Here is a tiny trained network, its code and every weight. The questions are about switching its units off for an input and a class, where a switched-off unit gives its printed mean instead of its output.

import numpy as np


def w(rows, s, z=0):
    codes = np.array(rows[::2]) - 128.0
    scale = np.full(codes.shape[1], s)
    scale[-1] = z or s
    return codes * scale


def f(y):
    return np.maximum(y, 0)


def log_softmax(a):
    a = a - a.max(-1, keepdims=True)
    return a - np.log(np.exp(a).sum(-1, keepdims=True))


def net(x, mask):
    res = np.array(x, float).reshape(1, 4) / 4 @ E
    y = f(res @ A[0][:, :-1].T + A[0][:, -1])
    res = res + np.where(mask, y, B[0][:, -1]) @ B[0][:, :-1]
    return log_softmax(res[-1] @ U[:, :-1].T + U[:, -1])


A, B = {}, {}
E = w([
[128,115,137,220,128,68,123,17,110],'x0',
[123,137,166,23,92,97,79,56,204],'x1',
[114,169,182,173,2,162,91,152,130],'x2',
[142,24,98,129,72,43,119,179,128],'x3',
],0.0083)
A[0] = w([
[115,102,109,112,188,118,126,120,133,13],'neuron 1',
[129,155,148,132,69,132,134,130,131,33],'neuron 2',
[133,146,134,25,127,170,115,235,113,82],'neuron 3',
[136,13,118,122,65,38,121,186,142,22],'neuron 4',
[142,186,127,140,132,189,145,86,137,49],'neuron 5',
[119,188,109,131,152,164,120,96,133,22],'neuron 6',
[133,168,134,157,76,136,110,135,138,23],'neuron 7',
[135,121,136,208,116,88,107,29,122,92],'neuron 8',
[120,110,144,43,75,92,121,67,155,152],'neuron 9',
[122,139,134,108,229,136,143,109,125,35],'neuron 10',
[116,158,130,145,51,131,148,139,130,21],'neuron 11',
[109,130,139,87,145,153,126,201,141,96],'neuron 12',
[133,117,109,72,105,124,127,91,144,166],'neuron 13',
[129,169,121,52,76,115,124,70,169,154],'neuron 14',
[149,109,123,85,221,88,134,127,108,2],'neuron 15',
[126,60,134,135,100,73,122,151,127,37],'neuron 16',
[130,123,123,145,139,94,121,79,114,105],'neuron 17',
[131,168,143,157,80,170,112,118,122,89],'neuron 18',
[128,97,101,191,132,120,147,185,138,137],'neuron 19',
[135,131,114,70,119,179,141,205,148,71],'neuron 20',
[126,117,128,86,152,97,128,107,132,108],'neuron 21',
[127,251,160,145,194,221,118,78,134,47],'neuron 22',
[107,145,128,135,98,156,137,130,132,83],'neuron 23',
[132,78,119,110,210,99,125,135,142,32],'neuron 24',
[139,150,141,135,64,144,113,158,137,53],'neuron 25',
[129,137,163,66,104,112,95,72,133,140],'neuron 26',
[108,120,154,191,125,86,137,70,136,97],'neuron 27',
[144,148,141,88,92,112,123,104,127,143],'neuron 28',
[127,146,117,113,123,155,134,97,139,55],'neuron 29',
[124,127,132,242,188,163,130,203,114,134],'neuron 30',
[134,137,123,193,154,155,139,168,103,133],'neuron 31',
[118,129,126,164,141,135,143,152,126,134],'neuron 32',
[136,168,151,146,39,139,104,136,126,57],'neuron 33',
[118,143,137,157,56,156,130,122,126,77],'neuron 34',
[135,133,128,183,151,134,138,171,110,139],'neuron 35',
[142,149,114,173,123,133,111,156,114,138],'neuron 36',
[133,114,115,202,115,112,134,27,122,85],'neuron 37',
],0.012,0.0019)
B[0] = w([
[125,70,124,127,119,153,127,127,163,162],'neuron 1',
[139,76,115,135,132,139,138,126,148,166],'neuron 2',
[141,224,122,109,127,78,129,127,219,227],'neuron 3',
[123,112,133,139,105,15,127,127,6,233],'neuron 4',
[123,118,133,128,117,72,124,135,75,187],'neuron 5',
[134,121,136,132,115,79,119,130,83,175],'neuron 6',
[127,68,120,129,127,140,128,129,157,170],'neuron 7',
[135,202,123,99,129,84,134,141,214,220],'neuron 8',
[121,166,152,152,148,219,120,119,72,205],'neuron 9',
[125,31,104,131,111,130,133,131,156,186],'neuron 10',
[125,63,118,124,135,138,127,122,157,173],'neuron 11',
[134,178,126,111,119,99,133,120,181,183],'neuron 12',
[126,144,138,144,145,177,135,129,100,170],'neuron 13',
[126,167,146,159,149,211,125,130,84,204],'neuron 14',
[129,32,123,136,130,156,122,130,183,185],'neuron 15',
[131,117,123,130,114,59,129,130,68,183],'neuron 16',
[140,156,125,114,128,127,127,140,174,167],'neuron 17',
[128,61,103,128,119,131,134,126,151,184],'neuron 18',
[121,142,145,140,143,180,123,112,80,191],'neuron 19',
[131,195,128,103,124,92,133,122,196,199],'neuron 20',
[128,86,112,138,135,158,136,135,131,161],'neuron 21',
[124,115,129,138,101,15,127,130,11,253],'neuron 22',
[128,95,120,124,129,120,128,128,147,155],'neuron 23',
[119,45,115,127,111,151,128,125,166,179],'neuron 24',
[125,65,114,123,128,128,131,127,164,177],'neuron 25',
[130,161,139,137,145,210,130,127,97,190],'neuron 26',
[130,179,127,106,119,102,123,133,190,193],'neuron 27',
[118,141,129,141,143,174,129,133,108,165],'neuron 28',
[132,128,136,138,124,119,122,138,101,150],'neuron 29',
[128,171,154,144,155,230,114,118,91,227],'neuron 30',
[127,153,146,141,145,198,127,125,104,193],'neuron 31',
[128,145,131,130,134,162,118,119,113,161],'neuron 32',
[120,38,113,121,142,148,132,127,168,197],'neuron 33',
[135,64,108,125,136,144,133,130,158,181],'neuron 34',
[120,161,138,133,127,191,132,131,105,182],'neuron 35',
[123,127,138,134,147,168,126,123,120,168],'neuron 36',
[135,197,122,90,122,105,137,135,198,212],'neuron 37',
],0.023,0.012)
U = w([
[110,177,181,154,175,236,124,118,94,240],'0',
[154,220,113,54,110,87,155,156,231,166],'1',
[113,106,129,134,71,39,132,145,37,100],'2',
[113,1,66,118,121,167,152,136,196,3],'3',
],0.01,0.00054)

Each question gives the input, the list of numbers given to net, and the class t.
The units are the neurons (one row each of A and B). Each row of codes is followed by its name. A weight is (code - 128) times the scale printed after its matrix; where a second scale follows, it is the last column's (A, B and U).
mask holds one flag per neuron, in row order. A switched-off neuron (its flag False) gives its mean, the last column of its row in B, instead of its output. The means were averaged over made-up inputs and are rounded, as every weight is.
A unit's drop is (log p(t) with every unit on - log p(t) with that unit switched off) / (log p(t) with every unit on - log p(t) with every unit switched off).
most important unit: the unit with the biggest drop
k most important neurons: the k neurons with the biggest drops, biggest first
drop when u is switched off: that unit's drop, to one decimal
input [0,2,-4,-6], class 2: most important unit	neuron 22
input [-3,4,-1,-5], class 2: 3 most important neurons	[neuron 22; neuron 30; neuron 31]
input [-7,7,7,-1], class 0: 4 most important neurons	[neuron 14; neuron 9; neuron 26; neuron 8]
input [0,7,7,1], class 0: 2 most important neurons	[neuron 9; neuron 14]
input [7,-3,-1,7], class 1: 3 most important neurons	[neuron 8; neuron 37; neuron 22]
input [-1,-5,-6,0], class 3: 2 most important neurons	[neuron 15; neuron 10]
input [7,2,-8,0], class 3: 3 most important neurons	[neuron 15; neuron 24; neuron 10]
input [0,6,-7,-5], class 3: 4 most important neurons	[neuron 10; neuron 15; neuron 30; neuron 24]
input [0,8,-7,0], class 0: 2 most important neurons	[neuron 9; neuron 14]
input [-6,-4,1,-6], class 1: 2 most important neurons	[neuron 3; neuron 4]
input [-4,1,-5,3], class 3: 4 most important neurons	[neuron 15; neuron 8; neuron 24; neuron 37]
input [-3,7,-7,6], class 0: 3 most important neurons	[neuron 9; neuron 22; neuron 14]
input [6,6,-4,-8], class 2: drop when neuron 22 is switched off	3.0
input [-2,4,-6,-6], class 2: most important unit	neuron 22
input [-1,-6,-3,-8], class 2: drop when neuron 22 is switched off	2.2
input [-2,7,-7,2], class 0: drop when neuron 33 is switched off	0.2
